Each row has a name. Each piece below is followed by the name of the row it came from, unless a question asks for something else. Each question is about the rows just above it. Some pieces are copies with a little noise.

Columns, left to right: K Y J G M
[ 90  89 147 137 121] : k_163
[161 114 160 107 141] : k_832
[ 90 162 109 160 141] : k_973
[124 121 168 176 184] : k_87
[ 90 162 110 160 110] : k_931
Go on from [161 114 160] to the end of its row.  [107 141]
Shuffled k_163 with one entry gone: [147 121  89 137], missing  [90]
which: [ 90  89 147 138 121]  k_163
After [114 160 107], its row goes on with  [141]
Go on from [ 90 162 110 160] to the end of its row.  [110]
Which column holds [ 90 124  90] top down?  K
Number of entries in [124 121 168 176 184]:  5

Columns, left to right: C W T Z
[ 59 132 139  97] = k_900
[142  59 164 174] = k_786
[104 197  52 155] = k_782
[ 59 133 139  97] = k_440
[157 202  53 156] = k_82
[164 145 150  84] = k_793
[159 188  91 104] = k_247
[225 165 160 100] = k_722
[144 132 139  97] = k_147
which: [164 145 150  84]  k_793
Go on from [164 145 150] to the end of its row.  [84]
Which column holds [132  59 197 133 202 145] top down?  W
Which entry of k_82 is missing from [ 53 202 156]?  [157]
Which column holds [104  59 157 164 159] top down?  C
which: [225 164 159 101]  k_722

Columns, left to right: F E B H V S R
[217 132 101 124  68 224 218]  k_548
[ 47  71  97  71 218  71  64]  k_273
[212  63 173 211  52 135 219]  k_507
[ 89 166 129 193  38 101  77]  k_923
Which column holds this, read top down? [ 68 218]  V
Which entry of k_507 is missing from [219 173 135  63 211  52]?  [212]
How many entries does [ 89 166] have?  2
Which entry of k_923 is missing from [101 166  77  38 193  89]?  [129]
Which column holds this, read top down? [ 97 173 129]  B

Columns, left to right: Q N L P U
[ 62  85 119 108  31] = k_21
[185 201 104  68 171] = k_377
[185 201  67  93  99] = k_283
[131  55 175 129 216] = k_274
[185 200  67 167  74] = k_18
Go on from [ 85 119] to the end of its row.  [108  31]
which: [186 200 104  68 170]  k_377
Number of entries in [185]:  1
After [185 200  67], its row goes on with  [167  74]

Columns, left to right: Ruga Vinis sovo zoteb rut bab
[105 203 185  83 161 157] : k_64
[ 82 114 150 153 135 204] : k_375
[173  79 200  89 180  67] : k_334
[ 82 144 160 128 117 202] : k_822
[110 181 151 189 135 196] : k_781
[160 178 185  82 159 120] : k_382
[165  75 195 104 209 118] : k_689
[ 74 152 100 161 137 191] : k_200
[160 178 186  67 132 120] : k_901
[186 160 113 163 154  80] : k_397
[137  75 207 113 182  77] : k_255
[189 188 185  81 150  89] : k_302
After [185  83], its row goes on with  [161 157]
Shuffled k_302 with one entry gone: [ 81 188 150  89 185], missing  [189]
Go on from [185  82] to the end of its row.  [159 120]

Columns, left to right: guz sef Raf mude
[175 125 164 105] : k_122
[ 92 165  86 157] : k_127
[ 99 129  51  98] : k_699
[175 125 164 173] : k_986
[ 87 157  86 105] : k_276
[173  91 158 105] : k_84
[ 74 155  52 100] : k_173
[ 75 177 162 163] : k_701
[ 68 155  52  99] : k_27
[ 87 157  86 151] : k_251
[227  63 145 144] : k_120
[ 87 158  72 152] : k_418
Which entry of k_276 is missing from [ 86 157 105]?  [87]
k_701 without one entry, shuffled: [177  75 162]. Gone:  [163]
The row with [ 75 177 162 163] is  k_701
which: [ 74 153  52  99]  k_173
[164  86  51 164  86 158  52] is in which column, read top down?  Raf
Shuffled k_120 with one entry gone: [ 63 227 144], missing  [145]
Which column holds [92 99] top down?  guz

Columns, left to right: dida sabab Nusef Ledu gimov
[178 102  55  49  93] = k_58
[148  63  82 194  79] = k_366
[ 60 153 170 154  92] = k_85
[ 53 140  70 167 108] = k_834
Which column holds [ 92 108] top down?  gimov
Which entry of k_85 is missing from [154  92 170  60]?  [153]
How many entries does [178] have?  1
k_834 without one entry, shuffled: [108 167  70 140]. Gone:  [53]
which: [178 101  56  49  89]  k_58

Columns, left to right: mivup Fopen Rof povul Fip Vibep mivo
[138 225 121 117 119 154  97] -> k_210
[135 127  56 143 133 144 123] -> k_555
[137 137 125 114 117 155  95] -> k_538
[136 129  91  92 129 147 116] -> k_616
[134 122  62 156 140 140 135] -> k_635
[136 130  93 135 128 147 109] -> k_894
[137 129 115 121 121 153 101] -> k_458
[136 130  95 151 127 148 114] -> k_800
which: [138 224 120 116 118 155  98]  k_210
Count the entries of [134 122  62 156]:  4
which: [134 129  56 145 134 145 125]  k_555
Which column holds this, read top down? [138 135 137 136 134 136 137]  mivup
which: [135 129  95 151 127 148 114]  k_800
Which entry of k_616 is missing from [147 129 129 136 116  92]?  [91]

Columns, left to right: Gare Vasaz Togog bom laped Geper rupa Ruv pil noz
[142 151 109  82 149 126 127 139 130 122]  k_572
[147 183  70  68 161 151 137  95 127 184]  k_10
[102  91 130 150 111 199 159  65 198 125]  k_109
[164 150 118 151  94 116 164 136 103 130]  k_39
[115 189 148 180  83 133 137  94 127 121]  k_149
[166 146 103 113 125 217 167 115 202 137]  k_453
Go on from [137  95 127] to the end of its row.  [184]
which: [143 153 110  83 151 126 127 140 128 122]  k_572
[130 127 198 103 127] is in which column, read top down?  pil
which: [148 182  70  67 161 152 136  95 127 184]  k_10
Number of entries in [166 146 103 113 125 217 167 115]:  8
Which entry of k_453 is missing from [166 217 202 115 137 103 146 113 125]?  [167]

Columns, left to right: suv rimin fil pinot Kuzi
[122 135 158  89 126]  k_607
[122 134 158  89 103]  k_476
[190 104 122 182  43]  k_874
[103 158 114 194  96]  k_561
[123 181 147  86  52]  k_29
The rest of the row after [122 135 158  89]:  [126]
Which column holds [96 52] top down?  Kuzi

Columns, left to right: Vav mitu vire mubor vibu
[ 56 126  84 147 146] = k_611
[ 56 126 134  98 117] = k_867
[ 56 126 134  98  61] = k_991
k_611 without one entry, shuffled: [ 56 126 147  84]. Gone:  [146]
Which column holds [98 98] top down?  mubor

Columns, left to right: Fofab katu napi Geti Nosu
[151  48 120 169 168] : k_355
[125 162 150  72 130] : k_925
[101 169 142 177 139] : k_644
[108  73 129 137 148] : k_546
[101 169 141 177 139] : k_660
Go on from [125 162] to the end of its row.  [150  72 130]
which: [150  49 121 169 167]  k_355
Number of entries in [101]:  1
How many entries does [101 169] have?  2
Count the entries of [108  73]:  2
Count the entries of [151  48 120 169 168]:  5

Columns, left to right: roruf Kuv tig Fiv lis tidu Gupa
[179 196 111 141 142 151  96] -> k_727
[ 89  92 167 101  95 189 195] -> k_916
[119  95 171  51 151 129 177] -> k_289
[123  73 118  83 110 134 141] -> k_905
[106 113 129  85  66 162 205] -> k_517
[202 107 135 119 185 153  68] -> k_260
[155  77 170 168 117 185 144] -> k_820
[ 85 192  84 121  80 163 112] -> k_129
[ 89 119 123 106 202] is in which column, read top down?  roruf
k_727 without one entry, shuffled: [ 96 196 142 151 179 111]. Gone:  [141]
Shuffled k_129 with one entry gone: [ 85 112 163  80 121 192], missing  [84]

Columns, left to right: pem Guk punu nafe
[ 74 122 179 194] = k_915
[223  46 125  99] = k_712
[ 83 121 173  33] = k_592
[143  73 148  56] = k_885
[141 152  61 196] = k_461
[156  76 160  43] = k_500
[ 75 122 179  33] = k_638
Shuffled k_592 with one entry gone: [173  83 121], missing  [33]
After [ 75 122 179], its row goes on with  [33]

Columns, left to right: lifal Bag putuf giton Pip tar pofa fep
[166  79 134 143 133 169 135 167]  k_873
[ 86  76 223 221 223 100 224  90]  k_865
[101 130 134 144 133 169 135 103]  k_243
How many entries does [101 130 134 144 133 169 135 103] have?  8
The rest of the row after [134 143 133 169 135]:  [167]
k_865 without one entry, shuffled: [ 86 223 221  76 100 223 224]. Gone:  [90]

Columns, left to right: rikad regeg poten lufes
[ 70 101 115 141]  k_367
[210  71 149  54]  k_690
[ 59 147 120 154]  k_908
[ 75 147 105 186]  k_325
[210  71 140  54]  k_765
[176 145  92  69]  k_239
[204 100 131 101]  k_726
[141  81 173 116]  k_508
[ 46 177 125 153]  k_614
[195  74 194  67]  k_477
[ 96 203 202 180]  k_25
which: [210  71 149  55]  k_690
Which column holds this, read top down? [147 147  71 145 100]  regeg
Which entry of k_477 is missing from [194  74  67]?  [195]
Which entry of k_325 is missing from [105 147 186]?  [75]
How many entries does [ 96 203] have?  2

